Each row is followed by its class.
-169 -102 40 36 19 -24 -141 -16 116 271 155 9 -48 -93 26 1 60 14 -120 26
 77 -276 -28 -11 -36 -32 -233 35 17 -55 73 -71 -2 -137 144 2 30 46 174
 -27 140 -81 -57 39 57 396 -21 64 0 31 6 114 -172 242 -85 -55 33 -29 53
 -178 37 140 13 -64 25 -85 -12 12 53 -5 -67 56 58 -1 115 -44 -75 18 129
 -42 -159 -57 45 20 -156 -22 -49 -155 -13 150 27 4 -20 -12 59 -86 22 57
 -24 -227 -68 178 22 55 58 97 -49 -84 -59 110 86 79 -23 -190 -141 137
 -126 -182 91 94 8 -122 -35 93 -52 -52 23 -451 -46 122 45 95 : (25)
-8 33 170 156 84 70 116 195 -138 -200 -46 -50 -42 34 -46 24 -96 -102
 -115 -8 205 -42 -7 11 -171 -96 10 125 500 -19 -225 17 -78 -95 36 10
 -187 -67 23 49 -117 -173 -136 -8 -59 -124 194 -11 127 68 245 30 -265
 221 33 75 -105 -3 -48 -124 -60 47 19 -31 18 -102 -50 2 104 -18 -186 68
 73 89 -70 -101 45 103 11 -28 98 66 82 -141 48 -27 -158 102 77 20 100 11
 -189 -12 -28 -103 -139 -14 25 26 185 97 -28 28 -178 61 -157 -11 3 19
 155 85 -35 -315 50 -25 -78 -4 187 -125 127 -107 -45 -255 -53 -52 -100
 -24 20 -127 -43 276 : (19)
-285 -221 88 100 101 187 -4 76 204 257 -90 -18 -84 80 67 79 230 51 -157
 -8 104 -145 91 80 -13 88 -38 160 -170 -114 -76 24 -192 -56 243 79 -54
 -2 284 -4 185 -50 -6 170 36 441 174 22 -49 -12 45 32 -245 239 -183 -83
 10 -95 -13 -363 -79 241 5 -106 129 25 -12 74 263 101 -210 38 113 125
 145 80 302 -88 0 -221 -69 -175 73 -33 -173 -406 -77 -80 -239 127 17 -30
 -87 52 54 80 -33 15 -14 -313 40 235 97 18 4 196 30 64 -90 134 28 109
 -71 -253 -193 62 -179 -233 294 -6 78 79 20 98 -2 -90 -95 73 -137 298
 -109 186 : (25)
-664 -102 63 41 114 145 -1 269 195 122 47 -34 -69 29 25 99 -313 -221
 -134 -101 19 93 135 -80 -203 -67 -69 -153 -67 -9 204 -105 -100 375 371
 169 75 33 506 21 64 -81 147 15 32 840 327 -78 -48 -38 253 -157 169 -45
 -22 -97 18 -193 84 -276 130 269 -83 -481 20 53 -53 77 67 146 -356 -18
 -19 101 158 -32 -37 -196 -113 -190 59 -83 52 -84 -145 -12 216 293 10
 -20 8 59 -11 1 -24 -105 -258 279 71 -633 76 385 8 -44 -28 71 -8 -456
 -35 -46 139 157 -66 -528 -433 134 -169 -346 110 816 -80 279 -125 343 48
 -28 -17 88 -41 121 34 99 : (24)
-152 -10 54 64 -8 -33 60 240 15 112 -69 -47 33 -29 44 35 -154 -41 -98 13
 -23 112 113 -63 -17 -80 33 -95 -139 17 274 -82 -47 104 83 96 42 60 384
 -8 34 -17 -91 118 -25 550 133 -51 -42 30 197 -20 96 12 -58 -182 26 -120
 67 -175 42 84 -34 -185 -43 52 -20 107 73 49 -195 25 93 56 21 26 -29
 -116 -43 -98 -51 -7 127 -65 -70 9 233 84 103 13 118 -74 137 50 -11 5
 -23 176 -2 -537 -71 93 -24 10 3 51 38 -274 26 5 5 56 -18 -34 -318 107
 -181 -75 -38 107 -26 281 -126 274 -20 -142 -19 -13 43 101 21 118 : (24)
-236 -52 33 105 148 -20 22 66 75 114 -243 -234 39 -34 56 126 -120 80 -47
 -71 -78 -123 -14 16 -88 -156 -13 -155 53 -320 100 6 78 92 1 -51 -11 -92
 197 143 10 -75 -62 26 197 425 131 136 -65 127 47 121 290 64 -92 -104
 -29 -7 5 -201 -8 157 -32 -99 281 5 31 121 94 111 -264 77 94 86 56 52
 -222 -81 111 -15 -36 -37 95 -72 -157 51 256 -134 158 25 18 -82 18 -55
 -9 -40 169 27 136 -502 115 193 -30 2 -61 114 -98 -170 37 142 -20 260 9
 -219 -137 114 -284 -113 16 96 10 86 -11 139 35 -152 12 16 -7 117 37 154 : (24)
-84 -12 125 68 52 -42 40 140 -13 108 -79 228 84 2 -26 47 -86 -30 -47 59
 -112 -23 -7 -144 40 41 -67 -26 -38 -7 25 -147 -97 5 -37 -88 51 -31 130
 76 80 -138 -16 68 33 192 40 73 -25 -21 343 12 176 13 -114 -77 21 -28
 -125 -29 28 -41 -137 -104 64 -33 -35 70 72 -16 -78 133 -6 -29 45 10
 -128 -70 99 -162 110 91 75 -19 -49 49 75 -65 100 -54 55 -36 41 31 -2
 -10 -15 164 48 -589 211 82 -140 14 -106 42 -76 -173 -27 118 -18 125 54
 64 -213 122 -104 175 -256 -195 26 -2 -5 -79 -25 45 14 -57 268 32 37 27 : (24)
-198 -109 116 254 27 140 45 23 13 273 -15 -57 -135 -121 3 1 85 -133 -289
 -50 70 -227 -35 7 -78 106 -92 33 -132 -49 -147 -58 -24 -18 186 -133 22
 -58 222 -24 78 -119 -12 62 70 180 112 -27 -15 5 57 -63 -230 160 -78 -76
 10 -45 -7 -295 -78 58 115 -112 101 17 -11 77 123 -2 -308 -9 -92 38 94
 31 -26 -10 38 -51 -24 -30 87 64 -104 -1 -96 34 -136 -106 146 46 -31 -19
 19 -95 -86 30 1 -250 175 261 32 35 39 164 -7 -11 -60 43 -21 104 -94
 -393 -258 31 -160 -225 117 288 7 121 58 204 1 -83 -118 198 -301 64 -121
 285 : (25)
-374 -378 118 27 209 95 28 19 61 228 -115 131 -202 45 80 189 -323 -100
 -245 51 19 -6 -82 9 -91 101 -73 95 -84 92 -16 -93 -165 143 74 28 -63 56
 211 50 80 -263 29 128 -82 423 300 42 85 131 484 -17 -101 241 -156 53 33
 -129 -145 -285 -16 237 -66 -121 94 -183 -33 136 102 -37 -285 14 91 50
 115 -53 14 -114 -43 -106 -28 -18 -18 -89 -18 477 12 81 -23 31 23 -2 -47
 29 -11 -231 -108 139 100 -503 -206 234 79 72 31 206 -1 -53 18 120 55
 208 -122 -242 -335 58 -96 -208 357 331 -18 59 -136 -185 -35 -103 -174
 -34 13 133 -95 150 : (18)
49 -58 203 -15 133 22 -34 -91 -60 50 -52 228 -8 56 -31 -17 93 -70 -127
 38 70 114 -108 121 35 88 30 169 12 158 -180 -26 -228 -206 207 -158 -161
 40 88 63 -8 -41 -139 52 65 120 252 -40 49 55 192 115 -330 314 -15 68
 -16 -110 -42 -183 -16 284 35 -8 -147 -67 29 -101 -53 17 -80 57 94 -82
 207 -91 141 3 -76 -95 56 23 83 48 -142 7 -107 -28 47 230 -32 96 -159 38
 -18 38 -120 -76 -8 -286 -43 134 -71 -60 52 34 70 -135 35 -87 3 88 -21
 -202 75 -72 -52 -96 41 -181 32 -12 -62 241 -39 -32 -93 31 -138 -7 -35
 19 : (15)
-253 -26 199 43 145 135 28 42 157 190 -57 -71 -58 3 35 111 42 -61 -118
 56 103 -243 -31 57 9 56 -58 33 -32 27 -294 -109 -173 38 180 -44 -110
 -118 284 17 228 -140 -1 -290 80 336 258 48 27 0 145 -34 -211 284 -240
 -119 11 27 69 -251 -122 216 -44 -132 90 -153 -54 41 100 -114 -264 -68
 113 115 47 2 145 -39 -62 -228 -86 -77 50 -6 -154 -34 -140 -25 -176 20
 66 -41 -57 61 -84 -215 -129 181 41 -353 183 229 -2 128 109 88 -8 -66
 -199 68 91 87 -64 -288 -41 60 -187 -184 319 188 140 -34 -8 -60 -43 -120
 -19 12 -152 34 3 129 : (25)
-171 -1 -41 29 -7 92 195 315 -11 483 34 -193 -269 -142 140 69 93 -12 -50
 -77 309 -252 12 -92 -160 -80 -71 -35 -104 -359 314 -13 -118 -67 176 -13
 -37 -246 175 -62 -64 -26 9 125 83 209 -81 55 -58 -11 -63 9 -101 67 -280
 -129 -59 -60 82 -241 -104 246 -92 -320 99 131 41 96 163 182 -205 103 93
 205 84 -47 -117 -38 208 -109 -61 -246 98 -63 -209 -20 96 -98 -5 -86
 -110 -140 -61 14 43 -46 32 63 217 -51 -476 259 45 -30 -83 86 -96 -125
 253 107 148 36 -30 -392 -205 97 -154 -296 -12 72 6 79 -40 93 -38 -104
 30 14 -85 116 -29 462 : (24)
-129 4 175 75 131 137 133 129 35 199 -24 -147 -168 -1 39 200 -97 -96 -82
 -74 161 -104 44 55 -24 75 -134 145 -109 -49 -319 88 -109 -38 122 -206
 -176 -137 134 62 -11 -127 -64 0 21 -2 276 -56 -34 -45 71 -135 -220 166
 -160 41 -31 -36 -91 -295 -11 361 44 -63 97 -131 -31 10 62 -59 -224 19
 186 321 139 -31 -11 37 23 -69 79 11 60 -102 -4 -3 -118 27 -25 -22 129
 -25 -101 37 -43 -171 -40 -110 210 -100 -42 463 28 -13 -21 38 28 32 -14
 62 323 12 -47 -358 111 62 -62 -304 263 57 50 -243 -122 358 18 -112 12
 19 -167 -85 -40 205 : (19)
-259 -159 122 -192 179 86 191 167 -3 349 -111 -133 -211 -61 -49 162 -21
 -59 -75 98 172 -177 -100 51 -114 -8 -59 332 -30 -203 -165 80 -8 -58 141
 -137 -219 -75 127 -138 -85 -250 22 105 31 245 5 206 -124 16 58 -53 -362
 348 -89 -50 -84 24 -30 -422 -141 135 93 -84 47 54 -75 -183 276 18 -244
 92 141 30 56 -38 96 87 20 6 34 46 203 -120 -194 -42 -263 -37 -284 11 44
 -46 -251 -62 -27 -139 7 -128 154 -153 213 229 -1 -8 214 255 13 38 -44
 121 65 100 13 -705 -149 95 -347 -329 309 152 104 0 -3 -80 4 130 -214
 101 -326 189 60 337 : (25)
-11 -71 293 104 42 102 -54 95 -90 132 -27 -25 -92 82 -87 76 113 -114 -88
 114 177 -127 -42 -8 -73 16 -62 67 -36 -5 -120 16 -277 -218 172 -262 -20
 -22 -24 92 -117 -86 -64 44 41 -174 149 38 72 62 337 73 -144 323 -63 101
 -74 -7 -23 -261 -44 173 39 27 71 9 -54 36 50 34 -134 77 97 127 66 -135
 -14 127 -118 11 98 -10 30 4 -48 64 -209 119 -91 -10 217 -24 -122 45
 -166 -187 -125 -41 117 245 -123 35 -20 -45 -66 164 -29 -19 60 15 11 49
 59 -336 83 28 -103 -100 145 -349 101 -64 -84 -142 -36 -209 -167 32 2
 -37 4 289 : (19)
-293 -122 76 -67 94 104 39 -15 115 384 -132 -48 -170 -200 38 197 -51 54
 -138 -23 112 -128 -149 -71 19 68 36 6 -117 -95 -42 -1 23 -15 147 -28
 -24 -85 346 -60 310 -142 -123 81 148 373 179 -18 -55 -25 187 -39 -268
 286 -66 2 32 19 27 -280 -24 105 31 -193 171 104 -87 61 103 43 -308 108
 117 4 128 -112 21 -59 49 -93 6 -78 168 -22 -140 -13 -157 -156 -215 69
 86 -62 -72 -23 -368 -140 -53 53 49 -391 153 341 33 -26 -109 246 -67
 -130 -67 103 38 160 -75 -498 -218 75 -228 -247 294 112 93 106 28 69 -46
 -129 -94 75 -90 158 -45 221 : (25)
3 -41 191 -57 113 174 22 -69 -14 94 -23 55 -1 50 66 -53 -206 -64 -175
 -64 67 102 42 -28 -15 45 -20 197 -12 32 -62 -51 -60 -35 42 -142 -130
 -41 9 127 107 -78 -37 13 21 248 -40 -13 97 81 162 5 -190 253 206 0 37 4
 55 -177 88 242 14 -107 -50 -122 -14 5 44 76 -97 83 45 29 107 -315 271
 118 24 45 137 8 40 44 -68 -18 -41 124 -24 -20 19 19 -79 40 49 -30 -9 23
 122 109 -37 86 33 -9 -25 86 69 -5 3 -26 -7 41 33 -331 52 25 -165 -15 38
 151 42 -25 -46 14 53 -55 -70 54 -198 -123 -69 1 : (15)
-242 -78 184 -67 15 89 -45 -74 320 232 -105 -13 -144 -165 -53 40 202 -40
 -98 28 102 -208 -81 12 38 24 33 -74 -120 31 12 4 -30 -22 201 23 -24 -3
 314 -67 231 -91 11 27 64 396 -126 -15 -55 103 6 15 -268 256 -130 -56 60
 -59 -165 -258 9 125 -18 -207 131 50 -11 194 134 91 -141 -306 73 -7 117
 -78 -37 -73 17 -84 -60 -133 71 -26 -153 -26 -121 -35 -125 -39 54 109
 -90 -27 -35 -126 -57 237 -39 -404 13 247 103 -39 -558 176 -21 -86 -88
 51 -15 152 -77 -168 -283 49 -184 -141 168 191 76 63 -103 203 -87 -107
 -138 31 -105 195 -106 157 : (25)
-132 -82 222 66 41 89 17 207 104 400 -135 238 -237 -70 85 8 358 -6 64 38
 274 -271 -33 -9 38 -3 -38 75 -22 -81 229 55 -296 -144 196 16 -155 80
 234 -53 1 -26 16 112 -77 184 -65 -59 -55 74 91 97 -171 327 -333 30 33
 -7 24 -319 -69 205 -123 -176 64 126 -32 106 65 146 -26 84 107 57 143
 -102 11 -105 137 -136 -18 -109 36 -114 -280 -33 -100 -50 -251 26 -76
 -74 -101 60 -23 -61 108 36 160 104 -471 151 34 -32 -144 258 57 18 -113
 27 12 213 -112 -134 39 1 -71 -125 -2 -46 126 121 -21 35 138 -121 -155
 91 -221 271 -56 148 : (24)
-256 -87 10 114 106 40 96 132 258 107 -103 -110 -15 -37 -111 180 166 93
 -51 -13 -81 -186 -44 15 0 -104 47 -55 14 -124 -293 0 -78 89 100 43 -129
 11 284 51 235 -267 -36 186 11 346 174 28 -53 32 90 43 5 113 -108 -19 80
 112 -28 -194 -100 52 48 -7 147 38 -6 76 145 15 -283 -10 173 218 91 0 92
 -200 6 -11 1 28 -13 -38 -82 -64 -133 -36 -56 4 50 -128 -9 -23 59 -115
 109 -30 55 -590 225 -2 44 36 54 67 20 223 -176 170 -20 347 -28 -26 -50
 113 -192 -179 402 -111 -32 -10 14 -85 -9 -28 -106 -91 -93 281 69 -119 : (24)
-274 -354 180 -10 58 152 -24 -124 206 188 -107 -65 -74 55 37 95 152 -69
 -52 -69 -14 -108 -80 19 -32 -112 22 27 -14 93 -167 -43 -112 -80 300
 -142 15 -145 224 -4 237 -50 2 138 42 243 149 -55 -50 -12 132 -2 -250
 243 -96 4 -47 -11 21 -206 24 82 -1 -41 127 -71 -46 -10 61 79 -128 76
 117 102 148 -74 -90 -13 -14 -23 -50 2 97 -63 -53 -9 -163 7 -195 -29 19
 -26 -49 -11 -186 -106 -21 42 41 -110 79 136 -52 34 57 167 4 -91 -36 -23
 -6 199 89 -234 -41 74 -68 -62 218 -79 131 -29 -33 80 -1 5 -48 -72 -35
 21 -22 -20 : (25)
24 23 -2 -6 7 31 -63 -118 151 85 102 7 53 -50 45 77 39 24 4 81 -2 -84 -7
 7 30 -50 62 -13 -11 3 -183 42 158 11 64 -67 -38 -21 20 -73 196 -9 2 5
 50 275 22 35 11 4 -203 -115 -125 -3 -23 -14 17 84 36 -15 -23 -53 21 -50
 -17 35 3 24 -3 57 -63 12 60 11 164 57 58 -26 107 9 35 -127 -3 20 -201
 -67 26 -402 -184 -8 -21 -129 -82 -54 157 28 -14 60 49 -72 -32 23 29 1
 70 35 -73 -34 270 57 99 39 63 -144 -9 -81 -99 -52 46 237 46 14 68 188
 55 -22 93 120 -192 87 -65 46 : (25)
-301 26 -80 -238 9 140 125 92 -5 61 -102 -302 -83 -52 95 108 -357 -132
 -16 -55 32 -92 41 106 -117 -47 -14 -69 -51 -290 466 -78 232 219 -224 25
 91 77 -140 53 -27 144 -41 -38 8 324 -128 1 -54 -53 119 -87 -249 28 111
 -60 -51 40 36 -117 -103 -4 -31 -49 -35 155 83 12 86 270 -333 -176 63
 113 1 112 116 -63 34 124 -23 37 39 -110 248 13 280 142 59 85 33 4 33
 -161 -25 -159 245 72 132 161 22 163 -22 -12 -90 135 -135 32 156 121 56
 -29 30 -417 -141 213 -127 -83 -59 423 -7 211 22 -124 -132 -113 -10 56
 -42 -34 45 482 : (24)
-37 -46 118 65 -43 -1 99 -19 159 198 13 -11 -97 -63 12 24 291 -76 -6 -8
 96 -186 -42 54 -90 -89 -29 22 -9 -3 -88 -21 -32 -72 326 -59 -8 -46 281
 -48 164 -145 -87 65 -2 205 82 45 -48 -23 -222 -15 -122 95 -111 -38 -17
 83 56 -265 -89 28 51 -173 65 -21 -45 47 196 31 -106 -56 9 -119 83 29
 -18 -23 -35 -142 -18 -101 30 -37 -194 10 -68 -42 -188 11 34 12 -121 66
 -68 -46 -104 167 -178 -295 73 355 -7 9 96 117 -15 -128 -49 2 69 101 32
 -243 -66 68 -177 -263 140 69 118 149 31 235 -32 -42 4 9 -106 157 -37
 133 : (25)

Each row is followed by its class.
-42 41 6 -64 47 -21 -92 -28 21 1 -48 -101 46 8 30 -30 42 -26 -78 71 12
 66 27 5 -10 14 34 -94 26 -148 42 14 -22 -11 129 -69 68 -68 84 17 -38
 -445 -56 -93 -119 -20 -55 -77 -98 39 -59 -67 22 -72 -36 69 -75 -12 13
 50 -101 -2 -69 -39 7 191 6 1 -174 -134 -34 20 6 67 76 6 -17 17 -27 9
 -34 30 10 163 10 13 25 -31 50 53 -100 -170 12 160 73 31 -62 85 -20 16
 -3 -20 14 -19 62 -26 10 13 -81 -42 30 72 -31 -58 8 -7 -14 2 39 -26 -118
 35 -29 -51 90 -24 -27 -18 121 85 -7 52 : V
30 -41 12 182 -44 13 -139 -44 1 -92 176 22 46 -43 -16 -5 -78 -58 -64 -2
 26 132 37 2 -16 -23 16 -69 -121 -53 13 31 5 6 -147 47 128 145 77 -35
 -87 -290 -129 10 -31 38 -1 142 -236 -17 25 -19 91 -44 -18 63 -5 -54 -15
 -3 13 -25 -56 128 -79 16 13 -19 -31 -112 -105 36 -77 -23 -14 -25 77 288
 -104 5 20 28 -47 288 0 -13 -40 -14 109 -23 -63 63 -102 -328 184 144 -75
 -159 207 3 33 16 76 136 98 1 116 19 -77 -46 -21 32 3 99 37 -43 113 -20
 60 110 90 -33 19 -33 9 1 -56 -11 -11 320 2 125 : S
-48 170 49 98 29 48 -26 -52 2 4 16 123 -35 -171 -26 52 -78 30 -24 -93 -3
 42 17 -37 183 -18 -18 391 -144 -27 -104 -2 -71 98 -180 55 377 77 78 44
 -19 -175 -69 18 -153 34 -71 35 -201 -59 53 80 -54 -88 327 38 4 -59 -78
 104 -30 -39 76 226 101 -128 136 3 194 -321 -35 -34 -57 -85 -172 111 45
 91 -120 10 13 -62 -1 32 -35 0 -154 87 -82 -108 30 -194 -27 -156 12 94
 -7 -83 132 -62 209 43 -59 13 64 79 -35 -3 -54 12 -19 43 52 -59 66 -11
 205 2 -52 159 141 68 61 -43 -102 108 -12 -154 19 384 -9 -32 : E
-14 -53 31 59 3 38 -105 -27 15 -28 25 90 43 5 -6 -43 -87 2 -43 14 -9 26
 39 -79 33 23 4 30 -94 -62 -21 68 -7 -20 19 -16 92 -7 137 64 -8 -408 -39
 -23 9 -15 29 24 -99 145 15 6 -31 -26 -25 -56 -2 -33 81 -31 -69 39 -11
 -52 -35 19 29 6 9 -192 -51 37 -17 21 80 92 -17 102 -93 72 1 -1 12 74 27
 61 57 -4 -33 3 31 -109 25 -230 60 111 -18 42 92 -37 46 29 -20 48 3 44
 -30 8 -63 -4 -13 65 97 -11 28 52 99 35 26 128 23 37 4 -4 -35 -62 -71
 -16 9 245 0 -4 : Y
-41 106 60 157 62 42 -49 -51 -88 58 7 31 -45 -125 27 17 67 58 10 -129 9
 -39 -9 -18 131 -51 -21 328 -105 63 -55 -14 -3 74 -169 55 359 120 116
 -445 -7 185 -164 26 49 27 -124 57 -204 -166 69 -14 -65 -42 325 90 36
 -22 -83 149 65 -69 -47 318 115 -167 110 48 254 -280 3 32 -46 -80 -217
 33 65 69 -81 -35 -2 -69 -30 26 15 -13 -223 95 -123 -51 -122 -50 -3 -246
 99 43 -45 -120 22 -49 125 20 -22 -20 179 -37 -172 -23 -16 7 10 44 27
 -70 -27 -56 91 13 -74 78 125 98 17 -27 -52 182 -117 -1 -32 349 -175 -23 : E
82 -195 -33 -245 107 -69 -39 -37 60 -13 -140 -206 114 93 9 -59 -405 7
 116 273 3 -33 -85 52 -14 -79 89 -382 220 -127 65 -20 50 4 358 16 -113
 -64 73 -7 11 54 -252 -65 -185 -43 -179 28 -109 264 27 -216 49 -5 -275
 269 -14 107 89 -20 -35 -3 -182 11 -95 265 -60 -90 -192 86 62 76 -40 177
 62 -199 39 -58 36 34 29 101 -14 301 -23 -33 -37 -142 177 6 -257 133 26
 320 18 -164 50 -24 -145 52 -92 -8 123 -42 92 18 -217 15 -34 -48 40 89
 -44 5 -80 -32 -290 -46 107 -78 -241 1 -127 -60 157 -35 -29 -40 14 -94
 -24 -15 : V
-90 72 72 190 33 19 -88 -28 2 -47 66 70 33 -32 45 -12 -159 -30 -121 -128
 -23 128 84 -52 -37 -6 -28 116 -191 -14 -12 41 7 10 -117 66 136 82 68 -3
 -46 -445 -25 -77 -49 43 10 0 -157 -12 6 99 40 -101 80 -10 -5 -70 42 31
 -44 -85 65 -16 -39 29 36 -32 -68 -119 -66 -36 -22 -29 110 14 -147 238
 -124 -7 -18 3 30 79 -4 -5 77 -48 117 -49 82 -175 12 -161 160 165 -51
 -81 194 -21 83 -24 -23 96 62 25 262 1 -85 -21 -15 3 12 11 47 -90 226 40
 21 112 33 57 3 -12 -50 62 -2 2 8 251 3 69 : S
